How the states are linked:
j936: zo>j375, de>j923, tu>j60
j92: zo>j807, de>j977, tu>j977
j585: zo>j406, de>j536, tu>j536
j998: zo>j437, de>j54, tu>j610
j248: zo>j777, de>j965, tu>j965
j845: zo>j846, de>j390, tu>j390
j45: zo>j940, de>j447, tu>j666
j871: zo>j965, de>j864, tu>j864
j988: zo>j166, de>j923, tu>j75
j406: zo>j936, de>j54, tu>j54
j840: zo>j607, de>j345, tu>j345
j938: zo>j785, de>j310, tu>j34
j536: zo>j387, de>j302, tu>j302
j641: zo>j375, de>j60, tu>j60
j145: zo>j722, de>j186, tu>j846
j182: zo>j618, de>j703, tu>j703
j685: zo>j352, de>j387, tu>j851
j375: zo>j60, de>j689, tu>j608
j348: zo>j965, de>j717, tu>j717
j190: zo>j762, de>j728, tu>j585
j600: zo>j825, de>j936, tu>j941
j476: zo>j641, de>j851, tu>j248
j238: zo>j595, de>j641, tu>j396
j864: zo>j851, de>j594, tu>j594
j977: zo>j840, de>j607, tu>j607
j717: zo>j871, de>j200, tu>j200
j188: zo>j536, de>j171, tu>j171
j75: zo>j585, de>j406, tu>j406
j221: zo>j777, de>j762, tu>j762
j475: zo>j938, de>j442, tu>j442
j355: zo>j998, de>j437, tu>j565
j236: zo>j938, de>j785, tu>j785
j500: zo>j145, de>j722, tu>j722
j352: zo>j387, de>j390, tu>j463
j345: zo>j476, de>j666, tu>j210
j594: zo>j730, de>j742, tu>j39
j273: zo>j988, de>j166, tu>j166
j846: zo>j390, de>j475, tu>j475
j809: zo>j377, de>j190, tu>j728
j666: zo>j864, de>j851, tu>j447
j742: zo>j2, de>j200, tu>j845
j730: zo>j39, de>j45, tu>j45
j941: zo>j728, de>j772, tu>j182
j965: zo>j238, de>j595, tu>j595
j944: zo>j936, de>j377, tu>j762
j39: zo>j45, de>j840, tu>j940
j302: zo>j773, de>j188, tu>j936
j972: zo>j666, de>j2, tu>j722
j437: zo>j610, de>j935, tu>j935
j781: zo>j182, de>j992, tu>j992
j62: zo>j972, de>j742, tu>j742
j703: zo>j190, de>j941, tu>j941
j718: zo>j188, de>j944, tu>j723
j309: zo>j355, de>j998, tu>j377
j396: zo>j182, de>j809, tu>j809
j186: zo>j62, de>j807, tu>j473
j618: zo>j221, de>j355, tu>j355
j762: zo>j273, de>j377, tu>j923
j773: zo>j685, de>j730, tu>j851
j595: zo>j641, de>j807, tu>j777
j111: zo>j447, de>j92, tu>j92
j853: zo>j923, de>j618, tu>j618
j923: zo>j618, de>j689, tu>j309
j935: zo>j781, de>j565, tu>j565
j390: zo>j717, de>j607, tu>j348
j103: zo>j965, de>j238, tu>j238
j851: zo>j594, de>j375, tu>j730
j723: zo>j723, de>j435, tu>j473
j200: zo>j352, de>j851, tu>j851
j553: zo>j500, de>j145, tu>j145
j435: zo>j473, de>j610, tu>j707
j940: zo>j666, de>j111, tu>j111
j310: zo>j34, de>j298, tu>j298
j785: zo>j310, de>j355, tu>j34
j707: zo>j236, de>j938, tu>j718
j544: zo>j977, de>j221, tu>j221
j2: zo>j845, de>j846, tu>j442
j387: zo>j34, de>j851, tu>j553
j447: zo>j92, de>j807, tu>j807
j418: zo>j221, de>j777, tu>j923
j607: zo>j345, de>j641, tu>j476
j54: zo>j302, de>j718, tu>j718
j777: zo>j762, de>j273, tu>j273
j722: zo>j186, de>j846, tu>j62
j728: zo>j772, de>j689, tu>j689
j825: zo>j772, de>j165, tu>j165
j166: zo>j641, de>j182, tu>j182
j442: zo>j717, de>j871, tu>j871
j610: zo>j998, de>j707, tu>j781
j608: zo>j345, de>j666, tu>j825
j60: zo>j608, de>j600, tu>j730
j171: zo>j435, de>j473, tu>j473
j772: zo>j809, de>j944, tu>j944
j298: zo>j75, de>j685, tu>j685
j463: zo>j553, de>j500, tu>j972
j473: zo>j585, de>j236, tu>j236
j992: zo>j75, de>j585, tu>j585
j34: zo>j298, de>j773, tu>j773
j165: zo>j544, de>j418, tu>j418
j807: zo>j742, de>j845, tu>j840
j565: zo>j992, de>j75, tu>j75
j689: zo>j944, de>j936, tu>j936
j210: zo>j248, de>j103, tu>j103
j377: zo>j689, de>j544, tu>j544

The rows follow the links: the fewer symbols apart two states are, the more alike their rows tend to be.

Here are some states, each with a row of numbers. One shown again gets a slightly different row.
j375: 54 -44 27 26 -73 -18 -113 -13 61 -49 -54 39 23 9 -2 52 -80 -54 69 -9 15 -20 -37 29 -37 -29 20 91 52 -68 -31 40 39 69 -34 29 -4 -19 19 -11 -69
j355: -18 56 62 70 65 7 106 -26 -2 -33 -55 -24 -29 18 7 -31 38 -27 36 -7 47 -19 -1 17 40 37 22 -93 -118 36 53 -22 -16 -8 75 36 13 46 17 -25 98
j595: 12 -30 -44 38 -40 -18 -33 12 -2 26 105 29 -8 -78 64 -17 69 9 -21 -39 23 -59 84 -31 21 -89 -22 39 3 -49 -78 -39 -85 30 -9 29 -79 -42 -53 19 12
j723: -75 16 -51 -53 -8 -17 -51 21 47 72 33 -13 -13 -22 -5 -133 -28 -37 -10 7 -1 47 8 39 -47 18 -88 -73 61 -5 -14 -72 -46 -96 62 -44 50 5 20 -19 -32
j781: 2 80 1 114 11 11 91 3 68 1 -16 -8 34 31 -14 -32 15 -38 60 -34 7 29 7 12 35 53 14 -36 -82 12 129 27 -66 7 76 71 -10 18 -28 23 48
j851: 55 -36 49 -40 -36 -22 -51 -52 -14 -42 -50 -8 34 -25 -14 134 -33 7 -50 -14 -24 -21 -16 -28 -3 -3 41 135 30 -32 48 40 62 38 -51 22 31 96 28 20 -34
j54: -20 23 -9 -1 -65 -12 -41 -45 96 18 -7 1 18 -12 7 -61 -60 -96 90 -18 31 30 5 98 -46 90 -66 -1 36 -37 37 3 -49 -40 60 57 54 20 56 -28 -16
j965: 34 -30 -46 20 -37 -33 -31 -8 22 38 129 26 13 -77 66 -7 62 6 -45 -7 31 -58 88 -57 32 -80 -14 28 20 -50 -54 -43 -91 21 -18 25 -63 -6 -26 25 22
j608: 6 -59 20 17 -65 1 -69 22 10 -42 -64 49 15 -12 -9 44 -59 -41 45 -40 -12 -39 -7 20 -57 -41 -4 121 42 -72 -73 14 37 78 -47 13 -17 -20 8 -24 -106
j377: -9 -9 43 31 29 -10 -31 4 23 -25 -59 23 -15 52 11 -64 -20 -54 94 40 86 -17 -67 65 -24 -30 40 -99 -37 5 -94 -22 61 31 23 -30 -7 -43 71 -74 15
j871: 38 -15 -12 -15 -21 -64 4 -80 25 77 37 -13 55 -12 43 48 32 39 -100 48 10 -22 12 -45 1 -44 85 12 12 -29 32 7 26 -21 -9 -44 -19 141 90 -22 -47
j938: 5 14 36 -74 87 -30 -32 14 -44 -52 -14 -33 -66 -26 -50 -11 -4 30 -84 22 -2 -20 -47 -63 36 -48 -2 -48 -33 61 57 -36 -3 -73 9 -31 74 48 -34 45 106
j717: 45 -10 -7 -15 -22 -60 1 -87 29 72 35 -16 59 -14 37 59 40 40 -88 48 13 -17 11 -29 -3 -27 90 -8 8 -24 25 7 41 -20 -15 -42 -29 140 98 -20 -32
j210: 14 -33 -43 33 -39 -5 -32 28 14 3 106 32 -17 -70 42 -19 52 0 -17 -52 21 -61 90 -42 25 -71 -48 50 11 -37 -53 -45 -106 27 -8 43 -58 -49 -70 27 21
j238: 29 -18 -61 47 -33 -20 -41 27 23 12 116 31 8 -52 30 -18 53 9 -28 -22 19 -49 55 -59 41 -84 -21 28 10 -44 -38 -24 -95 27 -10 28 -63 -67 -88 33 31
j777: 13 -42 54 19 17 9 -12 -28 -28 -34 17 19 -45 -32 75 -21 43 -37 79 2 102 -77 35 48 9 -33 -12 -26 -46 -25 -142 -46 -2 46 -14 37 -51 -58 29 -43 58
j165: -14 -54 69 -15 12 10 -37 -43 -26 -36 -46 4 -40 11 47 -5 -14 -44 78 16 81 -46 -19 81 -33 2 3 -37 -23 -11 -134 -28 67 28 -14 -9 -9 -30 92 -89 5
j39: -46 -21 42 21 0 16 34 37 -41 0 -90 18 6 1 -31 67 -21 33 -60 -60 -100 -8 4 -42 -32 -25 -1 121 16 -25 12 -11 53 43 -6 -23 6 69 -23 -9 -132
j772: 27 12 -35 39 -6 -38 -79 70 84 -7 -36 25 23 89 -45 -57 -46 -7 54 55 8 22 -108 9 -2 -62 65 -95 7 -1 1 42 41 15 -8 -68 -4 -75 -20 -28 -21
j641: 30 -54 -18 55 -55 -11 -63 36 28 -28 58 57 2 -49 32 5 12 -15 18 -50 13 -68 48 -31 7 -78 -34 80 25 -64 -59 -15 -76 75 -39 48 -59 -64 -64 16 -25
j742: -13 -17 -28 -56 -17 15 64 -35 -48 94 42 -21 49 6 22 70 39 82 -95 32 -63 40 27 -31 -23 25 34 29 48 13 10 30 62 -20 -30 -64 -44 64 60 -12 -86
j62: -16 -9 -55 -73 -6 57 71 -5 -81 71 71 -28 25 17 13 46 40 75 -49 31 -72 70 48 -15 -8 83 -16 22 57 41 -19 41 43 -25 -43 -36 -40 -54 0 3 -53

Each walk starts at a row. The symbols on each line, taken left to right, move it on to the next state.
Each answer is a row, close to the row of the state it stands for.
new walk
-61 39 -25 -51 50 -28 -33 22 16 27 8 -25 -46 -26 -33 -116 0 -16 -43 12 8 25 -25 -1 -8 -12 -56 -102 2 35 21 -78 -49 -110 78 -47 79 39 -6 0 43
tu de zo de de zo de tu tu
-14 -26 82 7 34 19 0 -45 -38 -44 -41 6 -59 0 49 -15 8 -44 82 6 94 -54 0 69 -15 2 11 -59 -61 0 -135 -39 43 30 2 -6 -21 -25 75 -72 41
de zo zo zo zo de tu tu tu
-38 -33 21 0 -28 25 36 37 -49 6 -67 17 19 -11 -28 84 -12 47 -63 -46 -101 -6 20 -41 -37 -16 -1 129 36 -14 -9 -6 50 48 -25 -21 -12 59 -8 -7 -135
new walk
-82 -20 -24 -8 21 39 85 46 -75 68 6 13 1 -7 6 12 37 80 -88 -40 -105 11 56 -43 -24 -21 -26 48 12 -7 -48 -34 22 -1 4 -62 -54 5 -42 -17 -107
tu tu de tu zo zo tu zo zo
-32 -52 -6 30 -39 20 2 39 -34 4 22 36 -16 -59 21 24 27 17 -36 -74 -54 -55 81 -29 -5 -53 -61 127 34 -46 -80 -51 -41 51 -19 27 -50 -24 -65 2 -81
de de tu de de zo tu zo
-69 -41 8 20 -7 37 37 59 -66 20 -24 28 -9 -41 4 18 25 41 -53 -80 -83 -27 57 -43 -29 -42 -51 113 10 -28 -73 -55 5 44 6 -15 -45 -2 -61 -15 -113
new walk
18 -42 -29 27 -43 -15 -31 -9 1 -1 112 16 -6 -85 61 -3 63 -9 -16 -34 40 -70 88 -33 32 -69 -31 44 2 -48 -77 -48 -94 22 -23 45 -64 -34 -40 13 28
de de tu zo de de tu tu
5 -21 59 23 23 9 -22 -16 -7 -41 -44 12 -30 20 37 -40 -2 -45 106 26 112 -36 -23 79 -16 -16 24 -87 -59 2 -119 -17 49 40 6 -11 -26 -55 57 -61 54
tu de de zo de zo
15 3 2 24 -8 -34 -84 25 77 0 -60 27 4 73 -6 -71 -70 -54 89 48 43 16 -89 57 -40 -23 32 -92 25 -24 -41 19 34 17 17 -45 5 -60 43 -58 -25
new walk
19 40 -16 46 -60 2 -14 -33 100 -10 -10 -12 31 2 -14 -25 -57 -84 104 -34 20 30 7 75 -12 93 -43 18 20 -32 89 44 -55 -1 41 87 41 -6 -2 29 17
zo de de de de zo
26 0 3 35 -26 -39 -87 23 76 -29 -63 35 25 73 -24 -36 -61 -54 100 45 56 5 -103 48 -30 -32 57 -56 8 -26 -25 48 53 39 -10 -37 8 -54 41 -44 -19
tu zo tu zo zo zo tu tu de
-46 -18 39 21 12 19 36 45 -48 -1 -99 16 2 0 -38 71 -28 45 -62 -57 -112 -13 -2 -35 -28 -25 -1 117 8 -21 12 -11 61 37 -4 -19 6 55 -29 -14 -123
new walk
31 -18 -22 -45 -25 -26 39 -75 -14 102 53 -14 55 -6 43 64 50 67 -99 52 -11 4 28 -37 1 -4 70 9 38 -16 11 19 47 -17 -28 -41 -32 113 88 -20 -53
tu tu de de zo
17 -26 34 -15 -23 -20 0 -38 -4 23 -63 2 51 -3 -8 111 -13 37 -78 -6 -44 -9 -9 -27 -30 -13 64 106 25 -35 45 31 71 35 -32 -25 5 129 51 -1 -105
tu zo zo de de tu de
-48 -41 5 24 -20 15 32 33 -61 28 16 33 -16 -41 30 13 30 34 -46 -68 -69 -62 85 -39 -22 -56 -58 105 20 -50 -88 -60 -20 60 -4 -10 -66 4 -32 -22 -108
new walk
-87 -25 29 20 28 40 60 64 -81 30 -48 29 -34 -18 -2 -9 18 39 -35 -67 -72 -34 48 -22 -38 -37 -40 51 -10 -15 -97 -63 17 35 18 -32 -44 -3 -42 -42 -97
de de tu de de
37 -6 20 22 -56 -20 -97 -14 90 -33 -65 20 25 42 -7 -7 -89 -90 115 18 40 5 -62 73 -48 13 10 4 37 -54 -9 46 32 43 -3 24 22 -32 52 -31 -38
tu de tu de de de de
-34 -33 81 -1 39 22 -2 -18 -42 -27 -52 15 -54 17 34 -22 -4 -33 71 15 76 -44 -13 76 -34 -12 12 -47 -37 -9 -140 -35 59 36 -2 -18 -28 -31 82 -83 7
new walk
43 2 52 -53 61 -10 -42 14 -43 -111 -34 -21 -61 -22 -49 40 -15 13 -56 3 6 -33 -54 -60 49 -34 3 11 -34 60 59 -16 -1 -29 -26 24 75 22 -62 63 111
de zo zo de de tu tu de
44 -11 -2 47 -26 -34 -93 45 83 -42 -60 30 37 74 -41 -20 -79 -38 88 43 21 4 -94 38 -31 -46 58 -24 32 -29 -9 51 44 58 -24 -35 -2 -61 1 -12 -46
zo de zo de de tu tu zo de
-27 78 24 85 39 23 119 -21 28 8 -27 -27 7 10 1 -36 48 -29 39 -36 25 13 29 26 30 58 7 -63 -107 15 88 -8 -50 -16 87 46 1 46 4 -4 63
new walk
-44 30 -2 -71 75 -23 -47 37 -15 -19 3 -27 -68 -35 -51 -87 -10 6 -75 16 -9 11 -31 -38 9 -33 -47 -87 -1 60 30 -72 -41 -90 31 -42 72 22 -41 36 79
tu de tu de de de de
-48 18 -31 -43 -26 -21 -66 -14 71 43 14 -8 -16 -13 -1 -115 -58 -69 42 5 21 36 0 73 -59 40 -73 -53 59 -25 -1 -42 -42 -74 46 -7 58 10 50 -39 -23
tu tu tu de zo de de zo
73 -37 22 -81 -33 8 -19 -66 -55 -51 20 -34 22 -26 1 144 0 31 -48 30 -4 16 12 -21 27 50 22 102 36 15 35 69 47 4 -81 31 21 38 13 46 32
